Here is a tiny trained network, its code and every weight. The questions are about switching its units off for an input and a class, where a switched-off unit gives its printed mean instead of its output.

import numpy as np


def w(rows, s, z=0):
    codes = np.array(rows[::2]) - 128.0
    scale = np.full(codes.shape[1], s)
    scale[-1] = z or s
    return codes * scale


def f(y):
    return np.maximum(y, 0)


def log_softmax(a):
    a = a - a.max(-1, keepdims=True)
    return a - np.log(np.exp(a).sum(-1, keepdims=True))


def net(x, mask):
    res = np.array(x, float).reshape(1, 7) / 4 @ E
    y = f(res @ A[0][:, :-1].T + A[0][:, -1])
    res = res + np.where(mask, y, B[0][:, -1]) @ B[0][:, :-1]
    return log_softmax(res[-1] @ U[:, :-1].T + U[:, -1])


A, B = {}, {}
E = w([
[128,127,128,128],'x0',
[128,129,128,128],'x1',
[44,208,102,144],'x2',
[108,129,145,9],'x3',
[127,127,128,128],'x4',
[91,116,243,153],'x5',
[130,130,129,128],'x6',
],0.016)
A[0] = w([
[108,63,235,88,113],'n0',
[170,157,63,113,255],'n1',
[219,84,172,45,153],'n2',
[45,223,130,38,4],'n3',
[109,168,77,199,193],'n4',
[150,69,113,199,206],'n5',
[252,53,142,213,232],'n6',
[125,209,111,204,160],'n7',
[146,178,65,161,176],'n8',
[125,132,166,216,121],'n9',
[68,169,166,201,126],'n10',
[140,48,161,110,96],'n11',
[174,68,134,153,182],'n12',
[204,65,129,200,228],'n13',
[85,181,129,192,157],'n14',
[227,112,143,161,183],'n15',
[109,167,132,184,145],'n16',
[49,170,116,43,88],'n17',
[209,84,120,37,227],'n18',
[100,123,216,144,143],'n19',
[123,152,228,143,136],'n20',
],0.014,0.0053)
B[0] = w([
[91,115,190,101,206],'n0',
[158,132,29,110,192],'n1',
[114,60,129,73,201],'n2',
[129,190,159,122,197],'n3',
[136,111,81,163,199],'n4',
[131,176,121,146,202],'n5',
[119,180,156,115,255],'n6',
[137,87,74,173,198],'n7',
[106,134,23,161,187],'n8',
[126,123,165,153,200],'n9',
[176,109,187,184,200],'n10',
[106,114,150,109,174],'n11',
[106,158,153,103,187],'n12',
[141,202,126,124,224],'n13',
[161,109,147,170,191],'n14',
[146,173,139,79,197],'n15',
[146,115,155,177,176],'n16',
[144,183,128,97,190],'n17',
[160,95,120,37,203],'n18',
[53,139,248,161,196],'n19',
[102,103,218,136,196],'n20',
],0.015,0.023)
U = w([
[172,250,55,96,222],'0',
[56,223,175,148,196],'1',
[217,5,74,58,140],'2',
[27,6,152,94,1],'3',
[117,77,20,212,73],'4',
[141,24,161,222,104],'5',
],0.012,0.0041)

Each question gives the input, the list of numbers given to net, and the class t.
The units are the neurons (one row each of A and B). Each row of codes is followed by its name. A weight is (code - 128) times the scale printed after its matrix; where a second scale follows, it is the last column's (A, B and U).
mask holds one flag per neuron, in row order. A switched-off neuron (its flag False) gives its mean, the last column of its row in B, instead of its output. The means were averaged over made-up inputs and are rounded, as every weight is.
A unit's drop is (log p(t) with every unit on - log p(t) with that unit switched off) / (log p(t) with every unit on - log p(t) with every unit switched off).
unit that matters most: the unit with the biggest drop
top k neurons: the k neurons with the biggest drops, biggest first
drop when u is switched off: that unit's drop, to one decimal
input [5,-6,1,6,2,-3,6], class 0: top 2 neurons : [n3, n17]
input [-6,6,1,-8,4,-8,-7], class 4: unit that matters most : n7
input [-1,-6,5,1,2,-5,-6], class 0: top 2 neurons : [n3, n17]
input [0,7,-8,2,-5,-4,4], class 2: top 2 neurons : [n2, n18]
input [-1,-4,1,2,8,0,-3], class 0: top 2 neurons : [n19, n20]
input [-7,0,0,4,0,1,5], class 3: top 2 neurons : [n13, n6]
input [6,3,0,3,-1,7,4], class 3: top 2 neurons : [n13, n6]
input [1,-3,5,-7,0,1,3], class 5: drop when n10 is switched off : 0.3
input [-3,4,1,-7,-6,7,5], class 5: drop when n10 is switched off : 0.4
input [-7,-3,0,8,-4,0,1], class 2: drop when n13 is switched off : 0.2
input [-5,3,-2,-5,-5,0,4], class 0: drop when n19 is switched off : 0.3
